-6	31	-32	-8	-2	39	32	-12	-24	-9	-51	-48	14
22	20	-17	28	-13	25	41	0	-42	-49	-64	-44	29
-6	31	-32	-8	-2	39	32	-12	-24	-9	-51	-48	14
1	27	-38	-2	4	32	34	-12	-28	-5	-42	-53	25
18	21	-13	24	-13	27	41	0	-41	-51	-69	-41	24
1	27	-38	-2	4	32	34	-12	-28	-5	-42	-53	25
1	27	-38	-2	4	32	34	-12	-28	-5	-42	-53	25
18	21	-13	24	-13	27	41	0	-41	-51	-69	-41	24
-6	31	-32	-8	-2	39	32	-12	-24	-9	-51	-48	14
-6	31	-32	-8	-2	39	32	-12	-24	-9	-51	-48	14
18	21	-13	24	-13	27	41	0	-41	-51	-69	-41	24
22	20	-17	28	-13	25	41	0	-42	-49	-64	-44	29
1	27	-38	-2	4	32	34	-12	-28	-5	-42	-53	25
22	20	-17	28	-13	25	41	0	-42	-49	-64	-44	29
22	20	-17	28	-13	25	41	0	-42	-49	-64	-44	29
18	21	-13	24	-13	27	41	0	-41	-51	-69	-41	24
Report the top-right entry.
Answer: 14
Report the top-left entry.
Answer: -6
Report the 2nd entry in reading order.
Answer: 31
Report the bottom-left entry.
Answer: 18
The bottom-right entry: 24
The 3rd-last entry, reading row by row is -69
Report the 5th entry from the end, reading row by row.
Answer: -41
Report the third entry, reading row by row.
Answer: -32
The second-last entry, reading row by row: -41
The 3rd entry on the main diagonal -> -32
Report the 2nd entry on the main diagonal.
Answer: 20
The third entry on the diagonal from the top-right corner is -51

x = [ 90 526 695 370 865 211 326 445 670 317 445 161 867 390 549 719]
The smallest entry is 90
The entry just left of 326 is 211
